Small tables with named rows and columns. After each table, cells are looked up by row and column.

buzi
columns: dusep, fakopa, zefife, rotila, dodekug, ginok, luvutan, favave, bos
diseno: [66, 71, 74, 70, 72, 72, 69, 72, 70]
tuv: [48, 91, 63, 54, 71, 49, 59, 86, 89]
muluk: [52, 71, 79, 69, 80, 74, 65, 72, 72]
zasapi: [22, 71, 93, 70, 98, 81, 52, 72, 76]
paf: [57, 83, 67, 60, 72, 58, 63, 79, 82]
pufake: [43, 71, 84, 70, 85, 76, 60, 71, 75]
pigelu: [65, 77, 69, 66, 70, 64, 68, 76, 75]

diseno, favave: 72
paf, fakopa: 83
zasapi, ginok: 81
diseno, rotila: 70
zasapi, luvutan: 52
muluk, favave: 72
tuv, ginok: 49
zasapi, dodekug: 98
muluk, dusep: 52

sopi
|  | fugiles | fedo | pok | manifo | nuguzi | budomil | nak |
|---|---|---|---|---|---|---|---|
| bik | 76 | 69 | 76 | 75 | 67 | 76 | 69 |
| vutav | 72 | 78 | 79 | 71 | 71 | 79 | 76 |
| maz | 77 | 66 | 74 | 77 | 66 | 74 | 66 |
| bimube | 59 | 82 | 72 | 59 | 83 | 71 | 82 |
| ripo | 67 | 80 | 76 | 66 | 76 | 75 | 79 |
| pid | 61 | 82 | 72 | 60 | 82 | 71 | 82 |
| pabuzi | 73 | 49 | 58 | 77 | 70 | 59 | 52 |
| nodatu | 65 | 19 | 30 | 74 | 77 | 32 | 28 |
| bute | 76 | 72 | 77 | 75 | 67 | 77 | 71 |
| lafize | 67 | 80 | 76 | 66 | 75 | 75 | 79 |
| sano | 63 | 11 | 23 | 73 | 80 | 25 | 22 |
| pekubem | 68 | 81 | 77 | 67 | 75 | 75 | 80 |
| zipo | 71 | 79 | 78 | 69 | 72 | 77 | 78 |

What is the pok of vutav in sopi? 79
What is the fedo of sano in sopi? 11
What is the fedo of vutav in sopi? 78
What is the pok of pid in sopi? 72
What is the fedo of pid in sopi? 82
What is the manifo of bimube in sopi? 59
What is the pok of pabuzi in sopi? 58
What is the nak of bute in sopi? 71
What is the fedo of zipo in sopi? 79
What is the budomil of bik in sopi? 76
What is the fugiles of pabuzi in sopi? 73
What is the nuguzi of pekubem in sopi? 75
What is the fedo of nodatu in sopi? 19
What is the budomil of bute in sopi? 77

nar =
	diziken	linuzin	ved	rel	tonokil	tal	kekodu	kinam	nisodid
zadimiz	57	60	59	54	58	55	46	59	61
menoro	54	61	57	45	56	47	24	59	63
ludif	54	61	57	45	56	47	24	59	63
por	54	61	57	45	56	47	24	59	63
ledavef	54	61	57	45	56	47	24	59	63
koli	58	61	59	54	59	55	46	60	62
vapomak	54	61	57	46	56	47	24	59	63
zofito	54	61	57	45	56	47	24	59	63
mol	59	62	61	55	60	56	45	61	63
rov	54	61	57	45	56	47	24	59	63
beviz	53	45	49	63	51	60	86	48	43
relike	59	62	60	55	59	55	45	61	62

What is the rel of menoro in nar? 45
What is the kekodu of relike in nar? 45
What is the tonokil of rov in nar? 56
What is the rel of ludif in nar? 45
What is the tonokil of vapomak in nar? 56
What is the nisodid of relike in nar? 62
What is the ved of koli in nar? 59
What is the nisodid of mol in nar? 63
What is the kinam of por in nar? 59
Row with the largest tal: beviz

pak:
columns: vokuz, tezap, keder, renif, bulu, lozetev, daf
musar: [8034, 1885, 3155, 8386, 5034, 2570, 1062]
revib: [9043, 7602, 6649, 2418, 1864, 2812, 498]
zuk: [8625, 2891, 3785, 7398, 4326, 2382, 521]
bufa: [2697, 5495, 5138, 3720, 5204, 6057, 7089]
zozima: [7829, 8590, 7201, 1179, 1821, 3628, 1884]

bufa, daf -> 7089
zozima, keder -> 7201
zozima, bulu -> 1821
revib, lozetev -> 2812
zuk, bulu -> 4326
musar, lozetev -> 2570

detub:
cols = natotog, vemu, befi, lefalof, bipumi, giderep, beval, gor
gesipos: [-4070, -577, 39, -1987, 335, -137, -1831, 1767]
nezelu: [2213, -577, 792, 2094, 736, -645, 931, -2537]
sisav: [5744, -3345, 2115, 5022, 736, -645, 3281, -4762]
kugu: [6655, -577, 1351, 4585, 736, -1093, 2468, -5218]
pamotor: [4260, -577, 792, 2693, 736, -910, 1368, -3435]

nezelu, befi => 792
gesipos, bipumi => 335
pamotor, natotog => 4260
gesipos, gor => 1767
sisav, bipumi => 736
gesipos, lefalof => -1987
pamotor, bipumi => 736
kugu, befi => 1351
gesipos, beval => -1831
sisav, gor => -4762
pamotor, gor => -3435
pamotor, giderep => -910
pamotor, vemu => -577
kugu, vemu => -577
kugu, bipumi => 736
nezelu, bipumi => 736

pov:
cols = fir, goz, sepevi
sabe: [161, 191, 171]
muniked: [164, 200, 176]
febegim: [161, 192, 171]
lisobo: [160, 190, 171]
zegiz: [56, 135, 80]
reral: [56, 135, 80]
lobisuk: [159, 189, 169]
rabuz: [58, 136, 82]
koti: [54, 133, 79]
mit: [165, 201, 176]
zavogif: [56, 135, 80]
lito: [56, 135, 80]
notisa: [54, 133, 78]
pil: [160, 190, 170]

fir of muniked: 164
sepevi of mit: 176
fir of lisobo: 160
sepevi of zegiz: 80
sepevi of lisobo: 171
fir of lobisuk: 159
goz of sabe: 191
Which row has the largest fir? mit

zet
         ter  tokope  teruso  gel  kog
susipet   24      44      16   12   30
bolepe    39      32      14   44   67
gebe      69      46      55   11   12
rodufe    43      18      98   20   39

gel of gebe = 11
ter of gebe = 69
teruso of rodufe = 98
kog of rodufe = 39
ter of susipet = 24
teruso of gebe = 55
kog of bolepe = 67
tokope of susipet = 44
teruso of bolepe = 14
gel of bolepe = 44
tokope of rodufe = 18
ter of bolepe = 39
teruso of susipet = 16
tokope of gebe = 46
tokope of bolepe = 32
Which row has the largest tokope? gebe

kaba =
|  | vitifu | kurapap | foze | remoni |
|---|---|---|---|---|
| zivot | 202 | 123 | 95 | 90 |
| nemero | 197 | 142 | 82 | 123 |
| sipo | 190 | 214 | 68 | 100 |
| gifatup | 172 | 216 | 64 | 169 |
| les | 79 | 58 | 126 | 97 |
| rov | 98 | 93 | 137 | 103 |
| segel | 224 | 153 | 160 | 166 |
| lafu | 77 | 192 | 73 | 146 |
| gil | 175 | 113 | 201 | 123 |

segel, foze: 160
sipo, kurapap: 214
gil, remoni: 123
segel, kurapap: 153
gil, kurapap: 113
rov, remoni: 103
les, kurapap: 58

